What each symbol does to the nodes:
J961 & J857
J961 ~ J266
J395 * J464
J395 + J719
J517 ! J653
J517 $ J387
J688 * J394
J688 @ J519
J688 % J553
J688 + J884
J688 & J848
J688 ! J463
J688 $ J28
J688 ~ J389
J688 ^ J36
J586 & J387
J586 ! J266
J653 * J407
J653 @ J507
J653 % J116
J653 + J171
J653 & J58
J653 ! J517
J653 $ J36
J653 ~ J891
J653 ^ J28
J108 * J857
J108 ~ J719
J891 $ J857
J891 ~ J653
J527 * J522
J527 @ J36
J527 % J206
J527 + J217
J527 & J32
J527 ! J479
J527 $ J507
J527 ~ J300
J527 ^ J519
J556 + J857
J556 ~ J464
J589 * J387
J589 ! J719
J484 % J464
J484 + J360
J116 % J653
J116 $ J360
J206 @ J360
J206 % J527
J360 * J499
J360 @ J206
J360 % J36
J360 + J484
J360 & J783
J360 ! J912
J360 $ J116
J360 ~ J183
J360 ^ J553
J217 @ J464
J217 + J527
J32 @ J266
J32 & J527
J541 ! J857
J541 ~ J387
J522 * J527
J522 @ J719
J912 % J387
J912 ! J360
J376 + J266
J376 & J464
J553 % J688
J553 ^ J360
J389 ~ J688
J389 ^ J857
J183 % J857
J183 ~ J360
J387 * J589
J387 @ J479
J387 % J912
J387 + J982
J387 & J586
J387 ! J36
J387 $ J517
J387 ~ J541
J387 ^ J463
J499 * J360
J499 % J719
J239 * J266
J239 & J719
J36 * J719
J36 @ J527
J36 % J360
J36 + J464
J36 & J266
J36 ! J387
J36 $ J653
J36 ~ J857
J36 ^ J688
J464 * J395
J464 @ J217
J464 % J484
J464 + J36
J464 & J376
J464 ! J982
J464 $ J171
J464 ~ J556
J464 ^ J884
J507 @ J653
J507 $ J527
J300 @ J857
J300 ~ J527
J519 @ J688
J519 ^ J527
J982 + J387
J982 ! J464
J266 * J239
J266 @ J32
J266 % J783
J266 + J376
J266 & J36
J266 ! J586
J266 $ J58
J266 ~ J961
J266 ^ J848
J884 + J688
J884 ^ J464
J407 * J653
J407 $ J719
J479 @ J387
J479 ! J527
J783 % J266
J783 & J360
J28 $ J688
J28 ^ J653
J857 * J108
J857 @ J300
J857 % J183
J857 + J556
J857 & J961
J857 ! J541
J857 $ J891
J857 ~ J36
J857 ^ J389
J463 ! J688
J463 ^ J387
J848 & J688
J848 ^ J266
J171 + J653
J171 $ J464
J719 * J36
J719 @ J522
J719 % J499
J719 + J395
J719 & J239
J719 ! J589
J719 $ J407
J719 ~ J108
J719 ^ J394
J394 * J688
J394 ^ J719
J58 & J653
J58 $ J266

The rows follow the links: the fewer symbols apart two nodes are, the more alike their rows tend to be.

Each row, then its node:
[105   1  -2  80  17   7  34 -24  20  26  20 -22  24 -21 -25  33 -55  -9 -36  19  -4 -21 -15  -7 -32 -29  40  18  41 -21  51  46   0 -27 -15  91 -36 -33 -29  20   6 -37  41  82  12  97 -49 -35 -39 -37  -4 -45  22 -40 -47  46  72 -23  -8  60   4 -43 -62  29  39   3]: J206
[-35 -57   3  12 -66  21 -12  27 -33  14 -13 -20  55  41  24  51  14  37  21 -11 -42  -1  32  42 -18  29 -17  73 -15  -4 -85 -18   7 -61  -2 -22  39   7 100  19  13  53 -42  -3  33 -70  38 -31  44  47 -65 -18 -37  38 -34  22  62 -17  55 -10  -2  54  30  53  24  -3]: J108
[  25    2  -18  -26   -2   49   -8  -24  -27   36   -6   47    7  -45   48    2   23  -15  -19    2    1   12   -8  -54  -10  -45   31   71  -43   51  -41  -38  -13   37   -8   -6   13   -1  -71   -9    4  -70    6    0  -91  -70   31   47   43  -10   67   29   16   -8   17  -19 -114   79  -37   39   43   -6  -37  -27  -17    3]: J171
[ 31 -52   2  86 -39 -22  -3  40  30  47  46  -9  48  66  -9  14 -66   1 -69   0  13 -13 -14 -55 -49  -9 -34  43  45 -40   2   2 -45 -45 -42  18  37  25  41   3  -5  -9 -19   6   3  -9 -59 -30   4  38 -32   3 -32 -61 -35   0  46  23  87  28   8   6 -11 -13   6   4]: J522
[  31  -45   32   36   52   10  -41   26   16    6   14   24   32   69    4   -2 -101  -11  -55  -53   50   54   -6  -78  -52  -17  -73  -71   44   -9   43   61  -10    5  -23   40  -73   13  -33   -4  -13  -23  -41   30   29   19  -63  -31  -24  -13  -18   21  -36  -48  -23  -38   12   -7  -34   11  -26  -14  -51   -9   27  -16]: J519
[-52   8  54 -41  20   4 -22  10  43 -35 -53  -9  -6 -15   2  13  83  26  36   0 -18  54 -22  36   1 -30   8 -59   6 -23 -63 -60  55  29  13  32  -4 -86  48  10  28  58  34 -11  35  12  18 -14  34  65 -29  45 -26   7  36   7  20 -14  -1 -54 -32 -51  36  94  -8  69]: J541
[  54    5  -12   32 -105  -17   54   11  -69  -29  -11  -12   15  -14  -39   11  -54   28  -19   28  -80  -76   42   41  -30   34   34   95  -43   34  -27    3  -44  -72   13    5   18    0   20   49  -41   -3   11   52  -22    1  -12   10   -9  -15  -36  -92    9  -11  -30   43   83    3   15   19   -1  -16   10  -16   11  -28]: J499
[-55 -11 -34   8   8  19  22  -9 -10  16  11   9   2 -35  28  -4  43 -10  64  -5   8  21 -12  18  75  34  17 -69   6  20 -19  35  83  13  -2  23  38  39  48 -60   9 109  15 -16  74  42  74  41  -5  65 -12  36 -19  61 -62   9 -34 -50  45 -44 -50  67  31  44 -31 -35]: J961

Each walk starts at a row. The symbols on each line, taken left to right, move it on to the next node.
Answer with the node's row; about right is enough.
[ 45  37 -69  30 -17 -18  51 -11 -44 -20   8  10 -47 -56 -48 -24  -8 -17  30  25  -4 -57  18  67  54  46  74 -10 -14  39  56  60  17  -7  23  17  15  52 -18 -34 -55  23  41  49  13  92  17  62 -43 -26  14 -49  34  53 -53  26  -6 -36 -18   8 -21  -9 -24  -8 -19 -49]
% * & & [ -28   -4  -54   26  -64  -31    8   47  -22   39    6   10  -39   41   -7    6  -17  -43    8  -24    2 -101  -31   43   30   56  -50   40  -28   -6   16   27  -35  -32  -19  -56   47   63   62  -65  -56   21  -28   10   41  -39    9   19    4   39  -56  -38  -13   13    3  -17   20    6   88  -61   13   44   24  -16  -32  -33]
& ^ ^ ~ * ^ ^ $ [ -44  -16   41  -25  -44   96  -28   -1  -30    5  -13   26   30  -41   26    5   49  -12   45  -20  -14   51  -19  -12    2  -14  -10    9  -12   14  -90  -29   66  -20    3   15   26   -6  -29    8  121   32   26    5   27  -29   55    3   46    6    3   48  -31   62  -31   28 -104   48  -31   41   -4   34   -9    3   21   22]
[ 23  12  62   0  36 -21 -31   6 104  20  -1  19   2   1 -37  27 -33  -2 -41  -2   2  12 -55 -44 -29 -59  -6 -47  46 -76  30 -11 -28  49 -18  57   2 -32  27   2  -3  -4   9  -5  17  15 -75  -3   6  47 -10  51 -23 -71  52   4  31 -18  30  13 -29 -30 -14  37   7  65]
! % % @ @ ~ [  6 -54  30  76  11  73 -24  -2  15  34  32  -8  59  36  17  25 -27  26   7 -30  17  76  -8 -50 -43 -57   5 -39  38 -29 -13  43  39   1 -15  91   4 -25  22  38  60  51  -8  20  35  40  -3 -30   6  45   6  38 -42 -20 -68  25  50 -28  39  40 -13  32  -8  50   9   6]
@ + ~ $ $ * * @ [ 69 -47  -2  74  24  11 -32  -1  43  35  38 -12  25  50  10  23 -37  21 -37  -1  51  62  -8 -82 -16 -87  18   2  41 -28  62  27 -55  59 -38  42   4 -21  -8 -46 -35 -44 -14  -4 -88 -15 -51 -10 -16  13  58  43  20 -48 -41 -12  18 -26  50  35  15 -32  16  39 -36 -10]
[ -9  53  13 -86  28 -68 -56  -8  61 -42   8  -5 -51 -22   6 -11  57  31  29  28   8  10 -21  29  18 -79  29  -8   2 -22   1 -52   6  93  -4  15 -27 -32   8 -17 -58 -36  16 -50 -55 -44 -33  19   9  30  39  36  30 -30  44 -17   9 -14  15 -28  -2 -83  67  36 -22  27]
! % % @ @ ~ [-47 -10   6  -4  44  52 -24 -13 -15  -7 -10 -30  46  22  52  35  57  43  77  -6  28 113  47 -10  18 -60  43  20 -40   6 -44 -20  55  18 -30  23 -15 -15  26 -16  33  61  -3  -7 -58 -14  44 -17   6  45  24  31   6  37 -37  19   9 -53  39  16  -4  27  58  82 -61   3]
~ + ~ % % + ~ % [  76   10  -33   -1    7   -8   42  -52  -38  -68  -27  -48    2   -8    1   -6  -19   36   27   40  -21   -7   55   55   29  -21   85   71  -64   54   29   17  -20   -1   11   33  -20  -11  -51   29  -39  -20   33   49 -111   39   -9   33  -32  -47   48  -27   45   17  -15   17   25  -42  -18   35   41  -64  -13   46  -10  -32]
[  -8   -6   10   32 -103   26  -14   43  -40   48    3   34   20  -26   44   21   -2   -8  -19   -8  -34  -64  -27  -19   -8    4  -41   74  -38   19  -60  -43  -36  -59  -10  -82   75   16    5    8   15   -8  -29  -27    8  -92   25    2   56   34  -27  -20  -25  -27    7   14  -50   87   17   30   34   -1  -16  -40   51   20]
* & & + + $ % $ [ 53  24  16  -7 -24  59  21 -42 -39 -34 -21  24  -9 -58  -4  16  -1 -20   5  60 -47 -33 -12  38  14  16  59  53 -34  36 -26 -29   1 -26  24  27  23 -14 -67  54  19 -48  56  69 -21  21  43  21  14 -35  14 -38   7  11   6  39 -71  52 -98  71  18 -40 -65 -32  45  15]
$ % % $ $ ~ [ 13  -3   9  12  -5  43  49 -39 -55 -44 -30 -44  55 -20 -16  30   3  30  47  22 -32  53  45  66  26   6  39  35 -38  14 -37  14  89 -32  14  73  10 -53   1  39  32  39  54  82  15  59  37  -8 -17 -29   7 -23  32  53 -34  45  48 -42 -33  22 -17  18  -7  73   9 -16]
[ -6  44  54  -8 -29 -64 -20  57  24 -22 -17  -5 -23  19 -22   3  12   1 -23  11 -50 -79  -9  35 -12 -30 -10  35  12 -39 -23 -68 -39 -10  -6 -53  22 -10  83  38 -62  -1 -22 -10   2 -59 -18 -55  25  41 -61  -3 -23 -32  41   3  70  10  28 -63  22 -44  32 -35  -1  65]
! ^ ^ + * * * * [  8 -10 -18  23 -26  -9 -18   9 -31 -14  37  -3  46  41 -18 -20  -7  39 -34   9 -41 -30  16  32 -38  10  -9 113 -70  -6 -24   3 -63 -36 -12 -59   2  31  22 -43 -81  41 -32 -23 -63 -74 -29 -54  71  22 -38   8  52 -20   2   5  10 -14  63 -15  46  40  72   4  27 -14]
+ * * * ^ ~ [-67 -14  60 -22  23  59 -52   3 -22 -16 -33 -22  47  45  44  27  -9   2  33 -31  52  74  58   7 -25  31 -14 -52 -16  34 -31   5  86 -39  10  22 -83 -27   2  16  20  49 -21  26  45  22  31 -47 -15  -9 -40  13 -67  51 -22 -23   6 -19 -35 -35 -21  21  24  27 -23 -52]
[  0   5 -92 -14  24 -30  11  21   0  31  32  10 -39  16   7 -47  22   2  45 -44  28 -26  19  19  82   2  38 -31 -45  16  67  56 -19  45 -10  -9  39  40 -16 -97 -61  14 -16 -43 -44 -23  40  33   4  13  52  19  61  10 -29 -28 -58 -35  73 -24 -30  12  34   2 -45 -40]
+ * * + + ! [  0  49 -19 -52 -10 -82   9  23  75 -16  11  35 -85 -56 -44 -50  55 -44  20 -15   9 -54 -44  56  33   6  -6 -80  31 -43  32   4  19  65   8  -2  39  33  39 -67 -66  38  25 -45  62  43 -19  19  -8  58 -24   8  21   5  39 -23 -22 -11 -12 -71 -56 -36  16 -21 -18  16]
& & & ! ^ & [ -36    0  -38   -5   -2   -9  -29   28   24    3   23   57  -37   38    4  -40  -13  -36   -9  -31   66  -22   32    5   47   55  -13 -117   -1   43   61   74   45  -19  -11  -24  -32   60  -20  -72  -79  -15  -53  -12   48   41    0   12  -14  -50    6   15  -28   15    1  -53  -34  -31  -13  -42  -62   27   -8  -44  -28  -70]
[-44  80  34 -59  69 -97  41  43  51 -23 -22 -26 -47 -33 -35 -13  50   2 -22  28 -22  -4 -39  26   4   4 -19 -47  64 -41  14 -44 -41  65  12 -10 -16 -50  46  28  13  -5  29 -42  -4  24  -5 -15 -23  26 -35  13  22 -14 105 -14  69 -26 -16 -35   6 -17  31 -12  25  65]
! * ^ ^ * * ^ [ -9 -16  29  14 -36 -29 -46  40 -33   2 -18  -1  12  90  34  18 -24   1 -55 -35 -10 -25  62  21 -23  17 -55  32 -29  35 -42   4 -32 -72   0 -75 -38  33  24  40 -58  -6 -50   6   2 -67 -23 -56  24 -29 -58 -39 -56 -12  -1 -39  57   0   9 -30  15  35  23 -38   3 -43]
* ^ @ @ ^ $ [  -1   -1   28  -30    2   53  -40    6   -8  -22  -29   57  -10  -24   45   19    0  -50  -11  -16   13   -5   -1  -31  -22    2  -29  -19    3   79  -30    0  -18  -25    6  -66  -37   -2  -97   -4   18  -48  -17  -17   32  -67   37   23   28  -43   18   12  -20    8    5  -58 -131   81  -91   23  -17   25  -46  -59   18   -9]
[ -33   26   77 -100   45  -57  -44   18   19  -63  -45   43  -45   16   -1   -2   37    4  -15  -28   39    7   -4   -1   -9    2  -39  -86   22  -13   -3   -6   29   27   -4  -25  -68  -56   -6   32  -37   -9  -23  -14   31   -4  -58  -37    6   -2  -52    5  -50  -10   69  -52   30   22  -68  -68  -29  -76  -10  -14    1   23]
^ ! ! ~ ! ~ ! $ [  8  61  47 -79 -33   5 -16  -2  27   8 -13  35 -40 -81  -3   1  74 -28  -6  10 -16 -26 -75   4  -9 -38  11   0  38 -10 -32 -68  -1  45  23 -11  47 -38 -28  32  21 -46  54 -46  43 -31   2  11  38  16  10  54 -12 -45  58  -5 -89  78 -40   1  -2 -86 -39 -43  14  71]
! * * + + @ [ 38 -14   7  43 -28  65 -20  -6  35  90  36  24  17 -17 -20 -16 -38 -26 -32 -14  28  18 -55 -89 -51 -59 -29  32  34 -36  -8  -8 -23  30 -20  29  25  -3 -36 -16  64 -58  22   4  12  -4 -23  11  -1  -1  62  29 -16 -36 -23 -10 -64  85 -47  57  -1 -10 -67 -27  42  48]
